Here is a tiny trained network, its code and every weight. The questions are about switching its units off for an input and a class, where a switched-off unit gives its printed mean instead of its output.

import numpy as np


def w(rows, s, z=0):
    codes = np.array(rows[::2]) - 128.0
    scale = np.full(codes.shape[1], s)
    scale[-1] = z or s
    return codes * scale


def norm(h):
    return h / np.sqrt((h * h).mean(-1, keepdims=True) + 1e-5)


def f(y):
    return np.maximum(y, 0)


def log_softmax(a):
    a = a - a.max(-1, keepdims=True)
    return a - np.log(np.exp(a).sum(-1, keepdims=True))


def net(x, mask):
    res = np.array(x, float).reshape(1, 5) / 4 @ E
    u = 0
    for l in range(2):
        y = f(norm(res) @ A[l][:, :-1].T + A[l][:, -1])
        res = res + np.where(mask[u : u + 4], y, B[l][:, -1]) @ B[l][:, :-1]
        u += 4
    return log_softmax(norm(res)[-1] @ U[:, :-1].T + U[:, -1])


A, B = {}, {}
E = w([
[120,44,122,170,147,207,139,61],'x0',
[88,118,17,119,64,125,186,172],'x1',
[120,152,132,146,130,129,161,111],'x2',
[134,126,132,125,122,136,124,133],'x3',
[119,125,130,255,132,157,115,193],'x4',
],0.011)
A[0] = w([
[114,111,111,152,201,175,131,156,3],'0.n1',
[254,150,151,214,154,149,95,173,17],'0.n2',
[95,119,141,136,201,135,166,116,249],'0.n3',
[110,159,139,176,136,90,117,210,15],'0.n4',
],0.0087,0.0032)
B[0] = w([
[75,196,158,159,201,174,141,116,179],'0.n1',
[75,113,165,160,124,89,139,75,246],'0.n2',
[133,72,149,57,116,103,57,141,252],'0.n3',
[175,112,178,130,9,39,166,81,213],'0.n4',
],0.012,0.0038)
A[1] = w([
[219,70,79,119,118,147,105,30,71],'1.n1',
[171,210,104,54,137,79,139,142,120],'1.n2',
[255,217,200,62,175,128,57,99,4],'1.n3',
[103,118,103,222,156,175,137,148,51],'1.n4',
],0.0081,0.0028)
B[1] = w([
[155,75,133,40,104,119,222,98,203],'1.n1',
[73,177,94,160,154,213,6,161,253],'1.n2',
[205,158,75,240,208,150,236,211,250],'1.n3',
[122,172,53,190,225,197,98,169,181],'1.n4',
],0.011,0.0057)
U = w([
[148,175,89,183,204,173,155,190,252],'0',
[80,196,91,65,108,145,86,185,134],'1',
[206,90,219,50,200,169,184,106,45],'2',
[110,76,75,67,78,115,187,75,107],'3',
[152,157,227,159,123,20,104,105,153],'4',
[127,137,107,168,7,57,158,180,25],'5',
[78,114,216,160,203,176,79,77,80],'6',
],0.015,0.0034)

Each question gives the input, the list of numbers given to net, and the class t.
The units are the neurons (one row each of A and B). Each row of codes is followed by its name. A weight is (code - 128) times the scale printed after its matrix; where a second scale follows, it is the last column's (A, B and U).
mask holds one flag per neuron, layer by layer. A switched-off neuron (its flag False) gives its mean, the last column of its row in B, instead of its output. The means were averaged over made-up inputs and are rounded, as every weight is.
A unit's drop is (log p(t) with every unit on - log p(t) with that unit switched off) / (log p(t) with every unit on - log p(t) with every unit switched off).
The circuit of an input: a set's keep is (log p(t) with only the set's units on - log p(t) with every unit switched off) / (log p(t) with every unit on - log p(t) with every unit switched off). Starting from all 8 units, units are removed one at a time, each time the one whose removal leaves the highest keep (on an exact tie, the one counted first), for as long as the keep stays at least 0.8.
circuit, biggest first: the units of the circuit, biggest drop first
most important unit: the unit with the biggest drop
k most important neurons: the k neurons with the biggest drops, biggest first
k most important neurons of layer l: the k neurons of layer l with the biggest drops, biggest first
drop when u is switched off: that unit's drop, to one decimal
input [-2,-1,-7,-2,-5], class 0: circuit, biggest first : 1.n3
input [0,-8,5,-6,-1], class 0: 3 most important neurons : 1.n3; 0.n4; 1.n1
input [0,3,8,5,7], class 5: 2 most important neurons : 0.n4; 1.n3
input [-1,-6,-7,-8,3], class 4: 2 most important neurons : 0.n2; 1.n2
input [0,3,2,-6,-1], class 1: 2 most important neurons of layer 0 : 0.n2; 0.n4
input [-2,-4,-6,3,0], class 0: 2 most important neurons of layer 0 : 0.n4; 0.n3
input [8,-2,-3,1,-1], class 2: 2 most important neurons : 1.n1; 1.n2
input [0,-7,2,-2,0], class 0: 2 most important neurons : 1.n3; 0.n4
input [-8,-1,-1,8,4], class 4: 2 most important neurons : 0.n2; 1.n3
input [2,-7,3,-6,-1], class 2: 2 most important neurons : 1.n2; 0.n3
input [-4,1,6,5,8], class 5: drop when 1.n4 is switched off : 0.0
input [0,2,1,1,1], class 5: drop when 1.n1 is switched off : 0.1
input [-4,-5,4,-3,7], class 4: drop when 0.n4 is switched off : 0.1
input [-1,-2,-1,-2,4], class 4: most important unit : 0.n4
